Below are the code and all the weights of a small trained network. Each question names an input and a class and asks about switching units off, where a switched-off unit gives its printed mean instead of its output.

import numpy as np


def w(rows, s, z=0):
    codes = np.array(rows[::2]) - 128.0
    scale = np.full(codes.shape[1], s)
    scale[-1] = z or s
    return codes * scale


def f(y):
    return np.maximum(y, 0)


def log_softmax(a):
    a = a - a.max(-1, keepdims=True)
    return a - np.log(np.exp(a).sum(-1, keepdims=True))


def net(x, mask):
    res = np.array(x, float).reshape(1, 7) / 4 @ E
    y = f(res @ A[0][:, :-1].T + A[0][:, -1])
    res = res + np.where(mask, y, B[0][:, -1]) @ B[0][:, :-1]
    return log_softmax(res[-1] @ U[:, :-1].T + U[:, -1])


A, B = {}, {}
E = w([
[127,128,128,127],'x0',
[128,129,127,128],'x1',
[249,196,71,118],'x2',
[130,125,128,128],'x3',
[178,140,254,108],'x4',
[96,221,166,223],'x5',
[93,211,112,66],'x6',
],0.0077)
A[0] = w([
[78,159,125,181,107],'N1',
[125,72,185,110,151],'N2',
[98,124,79,158,35],'N3',
[121,106,36,171,102],'N4',
[181,129,224,143,120],'N5',
[156,148,217,122,36],'N6',
[127,154,111,206,109],'N7',
[130,117,108,90,116],'N8',
[137,176,124,94,151],'N9',
[152,90,162,36,104],'N10',
[190,89,98,211,176],'N11',
[13,143,190,95,99],'N12',
[156,155,161,245,204],'N13',
[80,186,145,183,157],'N14',
[157,159,193,108,64],'N15',
[147,94,134,151,255],'N16',
[131,175,146,64,122],'N17',
[125,73,86,80,145],'N18',
[115,99,126,97,132],'N19',
[120,178,135,140,129],'N20',
[106,153,125,86,199],'N21',
[86,160,111,97,175],'N22',
[132,131,185,66,75],'N23',
[79,94,128,117,118],'N24',
[157,78,143,225,229],'N25',
[132,96,98,102,89],'N26',
[155,152,193,79,78],'N27',
[227,159,108,157,54],'N28',
[51,84,169,163,148],'N29',
[101,186,154,87,146],'N30',
[132,119,164,111,115],'N31',
[127,159,139,158,90],'N32',
[92,155,5,182,82],'N33',
[180,170,98,167,175],'N34',
[121,117,91,82,94],'N35',
[100,130,58,156,76],'N36',
[93,118,170,113,106],'N37',
],0.015,0.0048)
B[0] = w([
[161,152,149,108,186],'N1',
[117,181,68,148,200],'N2',
[153,2,196,205,160],'N3',
[51,166,178,181,217],'N4',
[18,82,165,179,224],'N5',
[92,106,200,201,191],'N6',
[180,89,225,82,189],'N7',
[182,197,163,154,160],'N8',
[90,110,74,101,183],'N9',
[163,197,211,112,192],'N10',
[66,97,106,68,227],'N11',
[186,113,72,153,218],'N12',
[153,172,149,62,255],'N13',
[230,193,178,43,216],'N14',
[96,98,170,207,179],'N15',
[71,119,54,11,206],'N16',
[58,68,94,127,178],'N17',
[180,203,226,89,202],'N18',
[154,205,153,126,160],'N19',
[157,85,158,61,174],'N20',
[86,77,64,65,182],'N21',
[42,96,46,103,183],'N22',
[157,109,145,167,170],'N23',
[218,162,100,159,171],'N24',
[81,113,62,35,241],'N25',
[176,134,239,103,164],'N26',
[101,90,147,210,181],'N27',
[127,151,20,242,218],'N28',
[162,218,11,165,222],'N29',
[93,63,80,28,186],'N30',
[103,115,122,146,158],'N31',
[194,83,175,101,158],'N32',
[73,76,226,196,249],'N33',
[138,214,32,107,229],'N34',
[143,148,159,160,168],'N35',
[114,68,235,190,188],'N36',
[128,125,63,159,170],'N37',
],0.005,0.0094)
U = w([
[99,94,163,208,67],'0',
[221,189,180,53,81],'1',
[111,142,82,84,253],'2',
[194,173,6,195,101],'3',
[114,135,89,75,217],'4',
[66,68,59,12,54],'5',
],0.012,0.0062)

Each question gives the input, the list of numbers given to net, and the class t.
The units are the neurons (one row each of A and B). Each row of codes is followed by its name. A weight is (code - 128) times the scale printed after its matrix; where a second scale follows, it is the last column's (A, B and U).
mask holds one flag per neuron, in row order. A switched-off neuron (its flag False) gives its mean, the last column of its row in B, instead of its output. The means were averaged over made-up inputs and are rounded, as every weight is.
A unit's drop is (log p(t) with every unit on - log p(t) with that unit switched off) / (log p(t) with every unit on - log p(t) with every unit switched off).
The circuit of an input: a set's keep is (log p(t) with only the set's units on - log p(t) with every unit switched off) / (log p(t) with every unit on - log p(t) with every unit switched off). Starting from the 12 units with the biggest drops (on a tie, the unit counted first), units are removed one at a time, each time the one whose removal leaves the highest keep (on an exact tie, the one counted first), for as long as the keep stays at least 0.8.
circuit, biggest first: the units of the circuit, biggest drop first
k most important neurons: the k neurons with the biggest drops, biggest first
drop of u: that unit's drop, to one decimal
input [-8,6,8,2,-7,4,-4], class 2: circuit, biggest first -> (N11)
input [-2,-5,-8,-5,5,5,-4], class 3: 2 most important neurons -> (N29 N12)
input [7,3,-3,8,8,-8,4], class 0: circuit, biggest first -> (N27 N6 N23)
input [-2,2,1,6,6,3,8], class 5: circuit, biggest first -> (N30 N17)
input [-5,2,-8,0,3,6,-4], class 3: 2 most important neurons -> (N29 N12)
input [-4,2,0,6,-6,8,-2], class 1: circuit, biggest first -> (N14 N7)
input [5,-3,-6,3,-3,6,1], class 1: circuit, biggest first -> (N14 N1)
input [6,8,-7,-3,-7,3,2], class 0: 4 most important neurons -> (N33 N36 N3 N34)
input [2,8,-7,3,-2,-4,-4], class 3: 2 most important neurons -> (N29 N24)
input [4,4,7,6,1,-8,6], class 1: 2 most important neurons -> (N10 N18)
input [1,6,-5,5,3,8,-6], class 1: 2 most important neurons -> (N14 N13)
input [7,-7,4,-7,-8,8,1], class 0: 2 most important neurons -> (N33 N36)
input [4,-7,6,1,2,6,7], class 5: 3 most important neurons -> (N30 N17 N9)
input [7,-5,5,2,-7,6,-1], class 0: circuit, biggest first -> (N33)
input [6,-6,-8,1,-6,3,-3], class 3: drop of N29 -> 0.8
input [1,2,-8,-6,-7,2,-1], class 3: drop of N29 -> 1.1
input [6,-1,-7,7,-5,3,-3], class 3: drop of N15 -> 0.0
